Each row has a name. Each piece below is followed by the name of the row it came from, unless a question asks for something else. Each question is about the rows just above it. Places in a row count from 1.

Columns, left to right: N D Y K A
[ 84 191  65 129 163]  vaki
[134 173 136 133 147]  toz
[ 81 168  73 141 149]  lin
[161 137 150  91 147]  Tama
[134 137 136 133 147]  lomi
[ 64  92 131 152  88]  sivi
[ 97 142 142 142 169]  buso
[ 75 111 141 152  84]  dazas
[129 123 131 133 105]  zete
[115 148 120 157 122]  zofo
[150 161  91 137 162]  vir
[ 94 154  88 117 191]  goga
Which row holds this, read backwards? [137  91 161 150]
vir
At which places does buso hold [142]?
2 3 4
After [123 131], its row goes on with
[133 105]

Columns, left to right: J X M W
[123 127 142  98] = toz
[126 127 131 122] = lomi
[130 130 101 157] = vaki
[129 129 126 132] = goga
[129 129 126 128] = zofo
[131 138 140 100] = vir
[131 138 154  58] = buso
[132 131 114 147] = sivi
[128 134 151  68] = dazas
[132 130 121 140] = Tama
[128 128  87 162] = zete
[125 126  70 167] = lin
Which column holds this, read top down? [131 132 128 132]
J
Shuffled lomi with one entry gone: [127 126 122], missing
[131]

Columns, left to right: L E S H C
[191 122 137 165 136] = lin
[183 133 137 163 128] = buso
[ 60  86  90  96 143] = dazas
[153 191 190 122 139] = lomi
Which entry of lomi is missing from [153 122 191 139]?
[190]
Which column holds [136 128] top down?
C

Columns, left to right: F P V R G Q
[ 97 154 149 179 152  62] -> zete
[138 155 109 110 115 176] -> goga
[176  88 149 110 115 176] -> buso
The rest of the row after [155 109]:
[110 115 176]
Places of [176] in row buso:
1 6
goga without one entry, shuffled: [109 155 138 115 176]. Gone:
[110]

Columns, left to right: vebu legil mak kuvu kido Poki pege
[142 160 112 149  61 132  84] : vir
[134 147 122 155 101 108  68] : zofo
[129 125 133 140 166  69  72] : dazas
[150 106 122 133 189 102 117] : lin
[121 156 153 101  93 118 155] : lomi
[ 92 156 153 102 138 108 133] : sivi
[102 145 158  99 112 114 155] : vaki
[110 120 135 146 161  83  71] : zete
[ 64 118 163 154 143 125  92] : buso
[135 109 134 146 182 104 101] : Tama
[125 109  85 108 150  94 109] : toz
Which column holds this, read top down? [108  69 102 118 108 114  83 125 104  94]
Poki
After [156 153 101], its row goes on with
[ 93 118 155]

Columns, left to right: pofe sikap Kimam mok soti
[ 96 136 144  86 101]  vaki
[ 96 137 165 107 125]  vir
[144 130 120 154 155]  Tama
[ 85 143 144  87 120]  toz
[100 150 153  95  97]  dazas
[153 109  85 113 164]  goga
[143 152 104 142  75]  sivi
[144 157 112 145  67]  zofo
The rest of the row after [ 96 137 165 107]:
[125]
Go on from [144  87] to the end of its row.
[120]
Shuffled Tama with one entry gone: [130 154 144 120], missing
[155]
Which column holds [104 112] top down?
Kimam
Which row holds [164 113  85] read backwards?
goga

Columns, left to right: gel Boz bivoz gakon kip zed Sipip
[123 151  89  96 165  53  95] : sivi
[123 139 140 139 165 123 139] : dazas
[ 99 142 141 121 124 145 136] : lomi
lomi without one entry, shuffled: [ 99 136 145 121 141 124]. Gone:
[142]
Places of [139] in row dazas:
2 4 7

Columns, left to right: lir rebi sato bivit kenak Budar dopof dem vivu
[123 159 111 108 177  94  81  84 178] : sivi
[ 98  90 123 135 143 141 138 122 146] : goga
[156 136 169 158 149  97 167  97 115] : lin
[ 95 186  97 116  97  97 167  97 116] : buso
At which places does buso hold [97]?
3 5 6 8
The rest of the row after [159 111 108 177]:
[ 94  81  84 178]
Shuffled sivi with one entry gone: [159 108  94  84 178 111  81 123], missing
[177]
The rest of the row after [136 169]:
[158 149  97 167  97 115]

Columns, left to right: T Z B U
[152 137 124 139] = zete
[145 143 146 115] = goga
[133 104 180 150] = zofo
[ 69 122 127 155] = vir
[170 144 150 165] = buso
[169 143 146 124] = Tama
[ 69 121 127 125] = sivi
After [144 150], its row goes on with
[165]
The rest of the row after [ 69 122 127]:
[155]
Go on from [145 143] to the end of its row.
[146 115]
After [145 143 146], its row goes on with
[115]
Which column holds [143 121] top down?
Z
vir without one entry, shuffled: [155  69 122]. Gone:
[127]

Columns, left to right: Berib nerel nete vopas
[136  80 127 117] = zofo
[ 80 136 161 172] = lin
[136 137 161 109] = goga
[136  80 161  66] = toz
[161 137 136] is which row, read backwards?
goga
[136 136] is in which column, read top down?
Berib
Which column holds [137  80] top down?
nerel
Which row holds this, read backwards? [ 66 161  80]
toz
Shuffled goga with one entry gone: [109 137 161], missing
[136]

Columns, left to right: nekog vesi gipus meno mam tuzi suvi
[156 131 125 140 147  88 136] = lomi
[ 94 138 180 160 151 111 117] = lin
[135  99  65 104  70 152  77] = vaki
[ 87  98 127 186 110 122  83] = goga
[ 94 138 180 160 151 121  88] = buso
[ 75 166 137 207 172 127 157] = zete
[128  99  92 129 111 159  60] = dazas
[ 87  98 127 129 110 122  83] = sivi
[ 91 130  80  80  91 121 134] = vir
Shuffled dazas with one entry gone: [ 60 159 128 111 129  99], missing
[92]
After [137 207], its row goes on with
[172 127 157]
Which row holds [ 94 138 180 160 151 111 117]?
lin
Places of [80] in row vir:
3 4
The rest of the row after [129 110]:
[122  83]

Columns, left to right: Ligo molem Rasol Fozek
[128 127  97 122] : buso
[128 128  97 128] : goga
[128 128  90 133] : zofo
asked: [128 128  97 128]
goga
asked: [128 128  90 133]
zofo
Shuffled buso with one entry gone: [ 97 127 122], missing
[128]
Go on from [128  97] to the end of its row.
[128]
Which row holds [128 127  97 122]?
buso
Which row holds this, read backwards? [133  90]
zofo

Columns, left to right: lun Mepor Vitag bufaz Fula Lon lev
[149 110 134 109 130  52 129] -> buso
[127 108 144 108 133 108 127] -> vir
[152 101 141 140 139 132 139] -> sivi
[150 115 117 115 110  51 134] -> zofo
[145 107 130 118 133  63 127] -> dazas
[152 101 145 107 139 132 139] -> lin
[152 127 135 124 137 114 131] -> goga
[125 121 145 121 114 141 141] -> lomi
[150 115 117 115 139  51 134] -> toz
[150 100 141 134 133 126 148] -> vaki
[102 145 114 121 121 130 167] -> Tama
lomi without one entry, shuffled: [141 121 125 141 121 114]. Gone:
[145]
Which row holds [114 121 145 121] read backwards?
lomi
Which row holds [110 149] read backwards?
buso
asked: [125 121 145 121 114 141 141]
lomi
At which places does vir hold [108]?
2 4 6

Columns, left to right: tik zofov rutab Sul duze Buk pabat lar dak did
[137 134 101 141  79  90 142  93 165 132] : zofo
[167 110 127 133 117 107 165 118 143 164] : goga
[134 103 162  98 159 173 131 168  81 119] : Tama
[133 142  87 155  76  96 133  85 180 136] : toz
[163 121 121 141 114  95 178 113 150 172] : sivi
[ 55 187  79 177 127  80  49 110 121  51] : buso
[142 128 113 128  78  97 143  88 170 139] : lin
[ 77 153 133 136 169 186  76 162  91  71] : vir
[140  94 166  90 164 155 140 172  91 137] : lomi
[147 126 111 127  87  92 142  92 170 140] : zete
[ 77 153 133 136 169 186  76 162  91 130] : dazas
Which column holds this, read top down? [162 172  92]
lar
The rest of the row after [142  92]:
[170 140]
buso without one entry, shuffled: [110 127  49  55 187  51 177  80 121]. Gone:
[79]
Which row holds [ 93 142  90  79 141 101 134 137] read backwards?
zofo

Columns, left to right: dig Dek nud sotas vukit
[144 138 115 121 135]  vir
[ 83 119 119 176 119]  lomi
[129 128 169 120 197]  goga
[ 97 127 110 158 130]  zofo
[ 83 126 110 176 128]  Tama
[ 83  84 119 176 130]  toz
Places of [119] in row lomi:
2 3 5
Go on from [127 110] to the end of its row.
[158 130]
Which entry of goga is missing from [120 128 197 169]?
[129]
Which column holds this, read top down? [135 119 197 130]
vukit
Which row holds [135 121] read backwards?
vir
Which row holds this, read backwards? [176 119 119  83]
lomi

Columns, left to right: kob mezuz git Poner bodi giliv penib denat Gud buvu
[141 139 128 133 125 160 129 144 125 194] = vir
[141 139 149 132 125 160 129 144 125 203] = zofo
[141 168 149 133 125 160 129 144 125 203] = zete
[ 88 184 130  84 163 175 109 106 118 189] = lomi
[203 139 128 133 125 160 129 144 125 203] = Tama
The rest of the row after [ 84 163]:
[175 109 106 118 189]
Which column holds this, read top down? [160 160 175]
giliv
[118 125] is in which column, read top down?
Gud
Places of [133] in row Tama:
4
Shuffled Tama with one entry gone: [125 125 144 139 129 128 203 160 203], missing
[133]

Columns, left to right: romaf Sulo ler mamuf beb Kiru Salab nuka
[135  93 112  93  93 111 133  96]  zete
[169 123 111 143  99  82 173  98]  toz
[ 89 156 133  97 161 162 138 136]  lin
[165 122 121 142 114 100 162 115]  Tama
[139 117 117 151 139 117 139 117]  zofo
[168 114 122 138 114  95 175 116]  goga
[141 103 161 101 163 153 135 166]  lomi
[136  98 147  97 161 161 132 164]  buso
After [ 97 161 161], its row goes on with
[132 164]
[133 173 138 162 139 175] is in which column, read top down?
Salab
Every place of [112] in zete:
3
Places of [139] in row zofo:
1 5 7
Places of [163] in row lomi:
5
Which column holds this, read top down? [133 121]
ler

Columns, left to right: ravim Vevam zeva gupab big lopu
[136 113 130 122 124 137] = dazas
[140 141  91 108 106 101] = vaki
[103 135 144 161 160 122] = lomi
[147 117 146 116 151 159] = buso
[113 138 105 129 107  98] = Tama
[127 124 173 157 123 165] = zofo
[140 112 134 123 128 143] = vir
[114 144 103 130 109  95] = sivi
[107 102 186 156 164 172] = goga
Which entry of lomi is missing from [122 160 135 103 144]?
[161]
Places of [138] in row Tama:
2
Which entry of zofo is missing from [123 127 173 157 165]?
[124]
Which row holds this, read backwards? [165 123 157 173]
zofo

Columns, left to right: lasar dav sedo zubim sadop
[127 144 123 127 131] : toz
[147 139 157 136 156] : buso
[116 145 185 185 144] : dazas
[126 117 143 141 129] : zete
[120 140 139 156 136] : goga
Shuffled goga with one entry gone: [136 140 120 156], missing
[139]
Shuffled buso with one entry gone: [147 156 139 136], missing
[157]
Which row holds this, read backwards? [136 156 139 140]
goga
Which column holds [157 185] top down?
sedo
Every place of [144] in dazas:
5

Columns, left to right: Taz silib Gir vem kom Niv Nisir bof didi kota
[183  96 182 186 182 183 181 172 182 182] = goga
[ 85 152  88 131 181 171  73  97 147  59] = vir
[ 73 171 171 171 138 171 138 138 138 133] = sivi
At which places does goga hold [183]?
1 6
Shuffled goga with one entry gone: [183 182 182 181  96 182 172 182 183], missing
[186]
Every place of [138] in sivi:
5 7 8 9
Which column holds this, read top down? [181  73]
Nisir
At which places does goga hold [182]?
3 5 9 10
Every place of [171] in sivi:
2 3 4 6
Places of [152] in row vir:
2

Columns, left to right: Naza munir duna mez biv kod turir
[119 143 113 129 104 140 133] -> lin
[104 123 151  86 133 129 133] -> toz
[149 131 149 135 132 105 131] -> goga
[119 151 117 121 107 142 139] -> Tama
[ 87 133 118 135 103 136 134] -> buso
[122 142 120 133 109 131 132] -> lomi
[104 123 151  86 151 129 202] -> zofo
[117 137 120 123 113 140 135] -> vir
[147 152 175 117 120 137 172] -> sivi
[ 96 114 101 103 129 161 125] -> zete
[146 130  85 142 132 116 129] -> vaki
[148 137 105 183 117 112  66] -> dazas
Where do [104 123 151  86 151 129 202] appear?
zofo
Places of [86] in row zofo:
4

Columns, left to right: Nuba Dekab Dodub zeker gim numub Poz
[113 157 123 133 128 142 124] -> vaki
[148 141 162 164 138 123 151] -> toz
[118 127 112 114 128 137 118] -> lomi
[114 154 126 137 129 139 125] -> zete
[137 121 117 128 128 147 121] -> goga
[116 146 121 128 127 137 123] -> Tama
[137 119 159 176 149 113 140] -> buso
[117 148 125 134 128 136 125] -> dazas
[108 137 118 140 137 138 116] -> lin
[142 125 152 150 127 110 141] -> zofo
[119 127 112 114 128 137 119] -> vir
[106 136  86  71 103 143 106] -> sivi
Which column holds [176 134 140] top down?
zeker
Which row holds this, read backwards? [123 137]
Tama

